Both labels of each row:
[  5  -7   7  -7  10   5  28  13  12  10 -15  15  -1   0  22  -6   3  -4
   7   0   0   8 -11 -10 -19   0  -9 -15   4   8  25   3]
F & zq
[ 18 -28   9  -7   4 -18 -25  35   3   9  -3  22   4 -13  19  -2  14  -9
  -3   2   5 -14 -16 -14 -18 -16 -18  17  -3   1  30  18]
E & mg
[  9 -19   7 -18  23   2  -9  26  -3   7 -14  45   5  -8  25  -8  -6  -6
  -3   8  10 -28  -1 -26 -39  -6 -24 -16   0  -1  38  11]
H & md
[ 28   9   8   6  26  -2  18  18   6   6 -29  23  -3   0  15  -8  13 -11
   0   3  20   7 -37 -23 -44  -3 -17   0   7  13  31  10]
F & zq
[ 13  -7   9  -6  10   8  -7  20   6   1 -12  21   8   2  17  -7  -2  -3
  -1   6  -2  10   5  -3 -21   7 -12 -13   0   4  25   6]
E & zq
[  0 -12  -3   3  -3   7 -19  22  -3  -3 -27  12  -5 -10   6  -3   3  -9
   1  -6  20   4  -7  -1 -17   0   8 -11  13  -2  18   6]
H & zq
[ 11   3  -2  -2  16 -12  28  17  -3   5   0  22   4  -3  16 -11   4   2
  -7  -3  14  -8 -21 -35 -20   1 -19   8  -2   5   9  28]
H & mg
[  5 -15  -5   0   3   9  43   9  14  -6  -9   5   4  10  10 -13  11  -5
  -8  11  -5   4  -6  -9 -47 -13 -16   0  -4  16  17  19]
E & zq
[  7 -15  -1  -1  20  -8 -17  28   2   7  -2  20   7   2  14 -14   1  -5
  -2  -7  13  11 -17 -56 -36  -7 -19  -6   3   8  21  15]
E & md
[ 24 -13   3  -7  -1  -5 -33  17   4  -1 -16   5   1  -1  14  -4  -1 -12
  14   0   5   8   5  -6 -16   3  -7  -1   6   3  25  -4]
F & zq
[ 14 -28  11  -3  26  -5 -15  23   5   7 -18  58   6   6  27  -8  -3 -10
  -5   2  16   4   4 -38 -35  -2 -42  -8   7  -2  42   4]
E & md
[ 16  -5  12  -9   8 -14  23   8   5   2  -3  24   8  64   4  -4   5  13
   3   9   2 -17  -3 -20  -1  -6 -10   8   4  -6   4  -2]
E & mg
[ 17 -13  -1  -1   8 -10 -17  21   0   9 -28  16   6   1   8  -7  35  -5
   2 -10   2   6 -36 -15 -10   3  -8   5   8  -3  19  -6]
F & mg
[ 17   0  -2  -3  17  -4  16   4   8   5 -10  14   2   3  23  -7   7 -10
  -2  -6  13   9 -22 -25 -39  -3  -8  -7 -12   4  16  -5]
H & zq
[ 23 -18   9  -1   5 -13   2  20   3   3 -11  18  10 -17  22  -7  11  -5
   3   2  12   1   8  -8  -8   4 -14  18   1  -6  17   8]
F & mg
[ 16 -31  16   5 -14   0 -63  29  -1  -3  -2   6  10   2   9 -15   8 -12
   4  -5  -5  28   7   7 -16   9 -10   0   4   9  34   1]
E & zq
[ 18 -21 -11  -6  24   2  18  21   3  -7 -13  28   8   2  14  -1   5 -18
  -5   0   9  -3 -23 -35 -39  -5 -27 -12   0   7  26  12]
H & zq
[ 21  -9   7  -5  15  -9   6  21  15   8 -20  38   3   0  27  -7  -5  -8
  -1  -9   3   3 -13 -26 -26  -3 -31 -29  -5  -2  44  15]
E & zq
[ 13 -22   2  -8  -6   1 -23  32   0   9   5  18  10   4  13  -7  19 -12
 -14   8  -5  10 -11  10 -21  -5 -12   2   2  -1  24  15]
E & zq
[ 19   4   2  -8   7 -16  -8  26   2   6 -14   7 -14  -5  18 -13   5 -14
  10 -16   2  69   2  -6 -10   6   4  -6  11   2  13 -13]
F & md
[ 34 -26  14  -7  -7 -12  -7  12   6   6 -25  40   0   1  18 -10   2  -2
   6   8   6 -10  13 -12  -6  -2   4  -1  -5 -11  21   1]
E & mg
[  7 -12   0  -8  24 -12  11  13  -4   1 -24  34   0  -8  34 -24   0 -18
 -19  -8  23 -23  -3 -47 -51  -5 -42  -4   7  -7  42  24]
H & zq
[ 26 -22 -11  -3  -2   2 -25  21  17  -1   6  20   7   3  15 -13  18  -8
  -5   3   1  20  -9 -30 -15  -2 -11   4  10   3  28 -10]
E & md
[ -2  -9   4   0  11  -5  13   9  -1   5  -5  33   3 -11  15  -6   6  -1
  11   7  12 -12   0 -16   1   2  -3   1  14  -5  -5  -5]
F & mg
[ 15 -38  25  -7  33  -7   0  37  -8  19 -45  53 -14   2  63 -36 -14 -18
  -3 -19  32 -13 -12 -80 -60 -12 -69 -30   1 -23  78  45]
H & md
[ 43  -8  -2  -2  15  11 -23  15   2   1 -41  18   2   4  12  -4   6  -1
  -2   1  -1   9   4  -8  10   2  -2  13   3  -8  26  -9]
F & md
